Rows with their classes
[ 1.11 -0.19  0.09 -1.07 -0.09 -0.44 -1.94 -0.48  0.55  0.69  0.26 -0.10
 -0.81  0.49  0.43  0.02  1.44  0.28 -1.15] -> ZH
[ 0.81 -1.31  0.67 -1.69 -1.30 -0.81 -2.85 -0.93 -0.42 -0.27  0.81  0.07
  0.46  0.15 -0.41  1.40  0.07 -0.40 -1.76] -> ZH
[ 0.96 -1.11  0.05  0.19  0.00 -0.39 -4.30 -0.39 -0.31  1.00  0.13 -1.28
  0.07  0.15  0.26  0.03 -2.15 -0.40 -1.34] -> SQ
[ 1.97 -1.44 -1.06 -0.61 -0.07 -0.15 -6.68 -0.50 -0.42  1.29  0.04 -1.76
 -0.66  0.54  0.60  0.87 -0.74 -0.02 -2.71] -> SQ
[ 0.12  0.06 -1.31 -1.04 -1.00 -0.74 -5.05 -0.22  0.33  1.47  0.44 -1.14
 -1.05  0.90  2.79  0.65  1.65 -0.89 -0.86] -> ZH
[ 1.34  0.17  1.43 -1.36 -0.04 -0.45 -2.48 -0.63  0.11  0.15  0.20  0.17
  0.61  0.28  0.03  2.72  0.99 -0.36 -1.19] -> ZH
[ 0.31  0.10  0.21 -0.55  0.19 -0.79 -2.70 -0.49 -0.46 -0.22  0.19 -0.87
 -0.37  0.22 -0.31 -0.19  0.31 -0.18 -0.71] -> NH
[ 0.91 -0.12 -0.71 -0.28  0.17  0.10 -4.69 -0.86  0.20  1.30  0.23 -2.34
 -0.15  0.36  0.36 -0.14 -0.72 -0.40 -1.30] -> SQ
[ 0.32 -1.24 -0.65 -0.43  0.35 -0.18 -4.37 -0.29 -1.76  1.43  0.40 -1.40
 -0.53 -0.35  0.15  0.25  0.70 -0.27 -0.30] -> SQ
[ 0.71 -0.67 -1.19 -0.02  0.11  0.80 -5.21 -0.29  0.04  2.14  0.36 -1.81
  0.90  0.27  1.72  0.33 -1.66 -0.22 -1.08] -> Gp
[ 0.44 -0.83 -0.08 -0.15  0.11 -0.56 -3.33 -0.64 -0.22  1.27  0.06 -2.11
  0.25 -0.01  0.53  0.20 -1.07 -0.04 -0.96] -> SQ
[ 1.01 -0.12 -0.51 -0.08 -0.07 -0.48 -0.30 -1.29  0.10 -0.75 -0.14  0.08
  0.80 -0.22 -1.95  0.93 -1.31  0.23 -0.02] -> NH
[ 0.48  0.10 -6.68 -1.07  0.02 -0.63 -2.17 -0.64 -0.04  0.09 -0.64  0.22
 -0.28  0.07  0.54  0.88  0.90 -0.34 -0.49] -> ZH
[ 1.04 -0.69  0.53 -1.56 -0.53 -0.45 -2.04 -0.74 -0.37 -0.31  0.68  0.53
  0.78 -0.14 -0.50  2.05  0.07  0.33 -1.14] -> ZH
[ 1.40 -1.72 -0.48 -0.42  0.61  0.14 -3.90 -0.54  0.29  0.96 -0.20 -0.98
  0.64 -0.87 -0.86  1.39 -1.04  0.27 -1.19] -> SQ
[ 1.29 -0.80 -0.30  0.37 -0.29  0.15 -5.02 -0.38 -0.41  1.66 -0.15 -1.97
 -0.17 -0.36 -0.46  0.09 -0.48  0.14 -0.93] -> SQ
[ 0.50  0.51 -0.75 -0.83 -0.09 -0.78 -1.80 -0.78 -0.06  1.07  0.08 -0.39
 -0.89  0.44  1.69  0.62  1.49 -0.30 -2.50] -> ZH
[ 1.89 -1.34 -0.68  0.02 -0.36 -0.60 -6.37 -0.21 -0.26  1.46  0.78 -1.66
  1.33  0.55  1.26  1.95 -0.77  0.08 -1.43] -> Gp
[ 0.83 -1.14 -1.66  0.49 -0.63 -0.27 -6.68 -0.75  0.04  2.91 -0.34 -2.97
 -0.60  0.72  1.48  1.12  0.30 -0.37 -1.89] -> SQ
[ 1.08 -1.04  0.43  0.69  0.23 -0.35 -4.88 -1.09 -0.39  0.85  1.34 -1.10
  1.25  0.05  1.11  1.05 -1.25 -0.76 -0.89] -> Gp
[ 2.11 -3.36  1.19  0.24  0.56  0.31 -1.95 -0.29 -0.92 -0.47  0.36 -0.76
  1.05 -1.05 -3.88  1.87 -2.03 -0.18 -0.85] -> SQ
[ 1.35 -0.42 -0.40 -0.54 -0.19 -0.41 -2.98 -0.63  0.12 -0.14  0.23 -0.16
  0.69  0.58 -0.64  1.61 -0.71 -0.12 -1.02] -> NH
[ 1.69 -1.21 -0.54  2.13  0.10  0.15 -5.85 -0.08 -0.91  1.30 -0.13 -1.91
  1.30  0.53  0.96  0.88 -1.56 -1.85 -1.21] -> Gp
[ 0.74 -1.28 -0.23 -0.75  0.37 -0.06 -6.09  0.23 -0.50  1.47  0.44 -2.40
  0.70  0.13 -0.11  0.78 -1.16  0.09 -1.64] -> SQ
[ 0.44  0.12 -0.80 -0.70 -0.32 -0.35 -3.00 -0.33  0.59  0.15 -0.15 -1.06
 -0.17 -0.15  1.31 -0.03 -0.02 -0.21 -1.05] -> NH
[ 0.26 -0.57 -1.05  1.04 -0.13 -0.32 -4.15 -0.67  0.01  2.08 -0.09 -2.03
  0.75  0.63  1.60 -0.26 -0.52 -0.08 -0.87] -> Gp
[-0.20 -0.44  0.04 -0.70 -0.38 -0.62 -1.85  0.48 -0.18 -0.25  0.39 -0.95
  0.18  0.03 -0.62  0.21 -0.99  0.07 -0.35] -> NH
[ 1.66 -1.48  0.10 -0.63  0.75 -0.27 -5.44 -0.42  0.05  1.15 -0.59 -1.59
  1.21 -0.44 -0.96 -1.39 -1.58  0.14 -1.18] -> SQ
[ 0.72 -0.60 -0.23 -0.59  0.19 -0.28 -2.44 -0.53 -0.28  0.45  0.32 -0.86
  0.72  0.09 -1.67  1.26  1.44 -0.05 -0.59] -> NH
[ 0.34 -0.81 -3.24  0.28 -0.10 -0.02 -5.34 -0.01 -0.64  2.37 -0.19 -0.95
  0.54  0.35  3.36  0.41  0.22 -0.51 -0.84] -> Gp
[ 1.83 -1.19  0.86 -0.20  0.37 -1.70 -6.17 -0.61 -0.27  1.06  0.37 -2.33
  1.19  0.72  0.37  1.29 -0.81  0.58 -1.35] -> SQ
[ 2.31 -1.66 -0.58 -0.19  0.32 -1.13 -6.07 -0.26 -0.10  0.81  0.48 -1.78
  1.90  0.06  1.55  2.94 -2.45 -0.38 -1.62] -> Gp
[ 0.56 -1.22 -0.27  0.60  0.11 -0.29 -3.31  0.03 -0.55  1.30  0.19 -1.55
  1.16  0.33  1.48  0.59 -1.57 -0.08 -0.93] -> Gp
[ 2.05 -0.48 -0.02 -1.47  1.15 -0.79 -3.94 -0.81  0.41 -0.36 -0.07 -0.35
  0.44  0.23  0.97  1.97  0.56  0.13 -1.10] -> ZH
[ 2.35 -1.40  0.23 -0.29 -0.10 -0.80 -5.95 -1.14 -0.26  0.89 -0.75 -1.84
  2.14  0.77 -1.03  2.20 -1.80 -0.25 -1.43] -> SQ
[-0.10  0.21 -0.10 -1.06  0.36 -0.22 -2.73 -0.43  0.32  0.92  0.37  0.14
 -0.27  0.22  0.94  1.04  1.14 -0.27 -1.02] -> ZH
[ 1.08 -0.92 -1.30 -0.01 -0.20 -0.43 -6.61 -0.31 -0.62  2.22  0.20 -2.21
  1.01  1.31  2.66  1.44 -0.14 -0.49 -1.16] -> Gp
[ 1.03 -1.13 -1.45  0.52 -0.39 -0.23 -4.82 -0.75 -0.80  1.34  0.31 -2.19
  1.79  1.56  0.91  1.01 -1.42 -0.13 -0.72] -> Gp
[-0.47 -0.79 -1.71  0.29  0.05 -1.28 -5.27 -0.34  0.21  2.80  0.54 -2.69
  0.36  0.46  2.92 -0.12 -0.35 -0.54 -0.53] -> Gp
[ 1.86 -1.46 -0.56 -0.73 -0.43  0.38 -1.67 -0.68 -0.37 -0.31 -0.57 -0.24
 -0.68  0.09  1.48 -0.50  0.94 -0.37 -0.46] -> ZH
[ 1.41 -0.94  0.88 -0.72 -0.10  0.13 -1.21 -0.60  1.24 -1.30 -0.50  0.83
  0.54 -0.41 -0.34  1.76  0.21 -0.54 -0.19] -> ZH
[ 0.68 -0.81 -1.15  1.24 -0.36 -0.32 -3.93  0.12 -0.98  1.44  0.48 -2.05
  1.37  0.07  0.83  0.73 -0.93 -0.18  0.65] -> Gp
[ 1.53 -0.58 -0.43 -0.90  0.19 -0.56 -5.27 -0.38 -0.06  0.60 -0.61 -1.26
  0.99 -0.11  0.00  1.83 -0.94 -0.26 -0.93] -> NH
[-0.62 -0.57 -1.40  0.22 -0.31  0.49 -2.63 -0.15 -1.99  1.07 -0.37 -1.34
 -1.25  0.05  0.25 -0.94  0.30 -1.56 -0.70] -> NH
[ 0.50 -0.79 -0.45  0.74  0.24  0.48 -4.90 -0.37 -0.43  1.89  0.92 -3.41
  0.71  0.31  1.93  0.35 -0.64 -0.46 -0.93] -> Gp
[ 0.42 -0.65  0.30  0.10 -0.03 -0.34 -0.76 -0.43 -0.08 -0.13  0.09  0.30
 -0.20 -0.15 -0.03  1.38  0.51 -1.07 -0.18] -> ZH
[ 0.56 -0.60 -0.56  0.93  0.08  0.86 -1.69  0.71 -0.19  1.64  0.09 -0.84
 -0.13  0.24  1.96 -0.27  0.41 -0.31  1.14] -> Gp
[ 1.23 -0.98 -0.89 -1.38  0.12 -0.16 -6.68 -0.62 -0.49  1.59 -0.06 -2.48
  0.22  0.05  0.77  0.39 -0.37 -0.63 -1.42] -> SQ
[ 0.32 -0.33 -0.09 -0.26 -0.22 -0.19 -1.19 -0.81 -0.78  0.36  0.00 -0.13
 -0.66  0.19  0.86  1.50  1.21 -1.12 -0.43] -> ZH
[-0.22 -0.39 -0.16  0.39  0.11  0.20 -3.95 -0.86  0.33  1.15 -1.12 -1.66
 -0.13  0.22  0.12  0.46  0.17 -0.14 -0.94] -> SQ
[ 0.73 -0.97 -1.45  0.36 -0.04 -0.95 -3.85 -0.32 -0.88  1.44  0.84 -1.72
  0.92  0.31  1.75  0.56 -0.46  0.24 -0.97] -> Gp

Rows, each with its class
[ 0.09 -0.15 -0.23  1.04 -0.20 -0.61  1.18 -0.34  0.32 -2.00  0.56 -0.58
  1.77 -0.15 -0.46 -0.24 -0.13 -1.33 -0.14] -> Th
[-1.23 -0.42 -1.10 -1.38  0.93  0.41  0.86 -0.37  0.62  0.00 -0.25  1.81
 -2.03 -0.41 -0.95  0.47  0.43  0.24 -0.19] -> DT
[-0.42 -1.04 -0.95 -2.37  0.02 -0.03 -0.30 -1.35  2.69 -1.39 -0.59  0.89
 -0.58 -0.96 -0.87  0.15 -0.05 -0.27 -0.10] -> FL
[-0.43 -0.64 -0.68 -1.55  0.24  0.16  0.04 -0.73  1.48 -0.49 -0.30  0.95
 -1.07 -0.60 -0.58  0.13  0.05  0.04 -0.16] -> Jj
[-0.48 -0.58 -0.84 -1.73  0.22  0.10  0.06 -0.79  1.46 -0.31 -0.23  0.86
 -0.84 -0.80 -0.66  0.03  0.05  0.17 -0.13] -> Ql
[ 0.24 -0.62  0.04  0.40 -0.37 -0.24  0.33 -0.67  0.98 -1.97  0.06 -0.51
  1.03 -0.51 -0.34 -0.06 -0.09 -1.05 -0.29] -> Th
[-0.31 -0.70 -0.28 -1.51 -0.05  0.33 -0.78 -0.98  1.49 -0.32 -0.59  0.74
 -0.99 -0.37 -0.24  0.13 -0.07  0.36 -0.24] -> Ql
[-1.05 -0.03 -1.50 -2.42  0.93 -0.04  0.71 -0.01  0.67  1.29 -0.02  1.69
 -1.90 -0.56 -0.81  0.27  0.34  0.68  0.61] -> DT
